Here is a tiny trained network, its code and every weight. The questions are about switching its units off for an input and a class, where a switched-off unit gives its printed mean instead of its output.

import numpy as np


def w(rows, s, z=0):
    codes = np.array(rows[::2]) - 128.0
    scale = np.full(codes.shape[1], s)
    scale[-1] = z or s
    return codes * scale


def norm(h):
    return h / np.sqrt((h * h).mean(-1, keepdims=True) + 1e-5)


def f(y):
    return y / 2 * (1 + np.tanh(0.7978845608 * (y + 0.044715 * y**3)))


def log_softmax(a):
    a = a - a.max(-1, keepdims=True)
    return a - np.log(np.exp(a).sum(-1, keepdims=True))


def net(x, mask):
    res = np.array(x, float).reshape(1, 7) / 4 @ E
    u = 0
    for l in range(3):
        y = f(norm(res) @ A[l][:, :-1].T + A[l][:, -1])
        res = res + np.where(mask[u : u + 10], y, B[l][:, -1]) @ B[l][:, :-1]
        u += 10
    return log_softmax(norm(res)[-1] @ U[:, :-1].T + U[:, -1])


A, B = {}, {}
E = w([
[52,170,3,122],'x0',
[74,112,175,60],'x1',
[101,197,91,58],'x2',
[126,181,217,106],'x3',
[142,185,112,115],'x4',
[126,39,3,85],'x5',
[15,131,199,169],'x6',
],0.0057)
A[0] = w([
[119,171,67,174,62],'L0N0',
[104,117,155,159,45],'L0N1',
[145,79,143,119,184],'L0N2',
[139,228,143,116,127],'L0N3',
[248,154,198,32,55],'L0N4',
[119,112,175,202,165],'L0N5',
[13,146,100,81,111],'L0N6',
[144,252,75,172,71],'L0N7',
[60,122,120,151,109],'L0N8',
[175,197,98,122,2],'L0N9',
],0.011,0.0036)
B[0] = w([
[189,150,114,117,156],'L0N0',
[157,144,167,131,127],'L0N1',
[98,111,83,123,178],'L0N2',
[96,78,94,135,209],'L0N3',
[152,207,114,130,237],'L0N4',
[100,140,75,125,214],'L0N5',
[95,155,132,62,254],'L0N6',
[206,76,10,178,210],'L0N7',
[114,119,105,97,169],'L0N8',
[154,119,126,68,143],'L0N9',
],0.011,0.0043)
A[1] = w([
[156,150,174,128,63],'L1N0',
[142,138,208,160,199],'L1N1',
[129,56,86,146,251],'L1N2',
[75,124,105,167,226],'L1N3',
[132,67,99,131,189],'L1N4',
[140,124,123,64,117],'L1N5',
[241,173,188,89,147],'L1N6',
[94,166,160,176,175],'L1N7',
[168,74,122,167,150],'L1N8',
[100,9,94,98,152],'L1N9',
],0.012,0.0024)
B[1] = w([
[124,85,83,237,130],'L1N0',
[152,121,34,161,175],'L1N1',
[171,123,203,93,248],'L1N2',
[220,95,148,173,206],'L1N3',
[146,59,254,35,201],'L1N4',
[87,107,103,164,168],'L1N5',
[97,254,47,221,212],'L1N6',
[97,56,108,155,183],'L1N7',
[149,139,156,2,176],'L1N8',
[123,109,175,120,255],'L1N9',
],0.008,0.0046)
A[2] = w([
[119,138,80,50,165],'L2N0',
[89,74,232,6,161],'L2N1',
[173,93,93,151,135],'L2N2',
[134,139,167,182,164],'L2N3',
[255,242,173,131,253],'L2N4',
[37,159,65,47,124],'L2N5',
[146,74,68,155,142],'L2N6',
[158,167,231,202,175],'L2N7',
[61,95,72,52,141],'L2N8',
[101,221,148,185,155],'L2N9',
],0.0092,0.0038)
B[2] = w([
[158,153,182,172,193],'L2N0',
[171,187,200,175,254],'L2N1',
[116,115,123,80,152],'L2N2',
[68,83,81,126,141],'L2N3',
[123,156,38,180,219],'L2N4',
[44,192,250,142,203],'L2N5',
[89,143,190,12,155],'L2N6',
[77,21,104,189,152],'L2N7',
[138,253,165,148,197],'L2N8',
[83,121,88,150,176],'L2N9',
],0.0067,0.007)
U = w([
[108,77,102,94,5],'0',
[253,116,51,97,140],'1',
[83,33,106,191,146],'2',
[140,98,90,128,42],'3',
[208,48,188,100,151],'4',
[153,146,138,118,176],'5',
[165,175,40,200,136],'6',
[88,188,174,100,145],'7',
],0.018,0.011)

Each question gives the input, the list of numbers given to net, and the class t.
The units are the neurons (one row each of A and B). Each row of codes is followed by its name. A weight is (code - 128) times the scale printed after its matrix; where a second scale follows, it is the last column's (A, B and U).
mask holds one flag per neuron, layer by layer. A switched-off neuron (its flag False) gives its mean, the last column of its row in B, instead of its output. The means were averaged over made-up inputs and are rounded, as every weight is.
A unit's drop is (log p(t) with every unit on - log p(t) with that unit switched off) / (log p(t) with every unit on - log p(t) with every unit switched off).
The circuit of an input: a set's keep is (log p(t) with only the set's units on - log p(t) with every unit switched off) / (log p(t) with every unit on - log p(t) with every unit switched off). Starting from the 12 units with the biggest drops (on a tie, the unit counted first), units are removed one at a time, each time the one whose removal leaves the highest keep (on an exact tie, the one counted first), for as long as the keep stays at least 0.8.
units of the circuit, in order: the units of the circuit, biggest drop first
unit that matters most: the unit with the biggest drop
k most important neurons: the k neurons with the biggest drops, biggest first
top k neurons in layer l: the k neurons of layer l with the biggest drops, biggest first
drop when u is switched off: that unit's drop, to one decimal
input [-5,-6,-2,-7,-5,-7,1], class 2: units of the circuit, in order	(L2N7)
input [-1,1,6,-3,-3,4,-5], class 5: units of the circuit, in order	(L0N7 L2N8)
input [-1,1,4,1,6,1,-8], class 6: 3 most important neurons	(L0N4 L1N6 L2N4)
input [-3,-8,-3,-4,-1,-3,-3], class 1: units of the circuit, in order	(L1N8 L2N1)
input [-1,-8,4,2,3,-5,6], class 1: top 2 neurons in layer 0	(L0N7 L0N3)
input [-3,8,2,2,5,5,-3], class 6: 2 most important neurons	(L0N4 L1N6)
input [4,-5,2,-5,-7,-6,5], class 1: top 4 neurons in layer 0	(L0N7 L0N0 L0N4 L0N8)
input [8,-1,2,4,5,3,2], class 7: 2 most important neurons	(L0N6 L2N5)
input [4,-5,3,3,6,7,7], class 7: 2 most important neurons	(L0N6 L2N5)
input [-4,5,-6,8,8,-7,2], class 6: top 2 neurons in layer 1	(L1N6 L1N1)
input [6,-8,3,7,4,-6,-3], class 1: 2 most important neurons	(L0N7 L0N3)
input [-6,-5,5,-1,-8,1,0], class 6: 2 most important neurons	(L0N4 L0N7)
input [-3,1,6,7,-7,-3,7], class 2: drop when L1N0 is switched off	0.1
input [3,2,3,6,2,-4,-4], class 6: unit that matters most	L0N4
input [7,-2,5,-8,8,4,4], class 7: top 2 neurons in layer 0	(L0N6 L0N4)
input [4,-7,-5,3,6,-6,-1], class 1: drop when L0N7 is switched off	0.4
input [6,-8,2,0,5,-7,-6], class 1: drop when L0N7 is switched off	0.6
input [0,1,-6,0,-8,3,0], class 4: drop when L2N9 is switched off	0.0
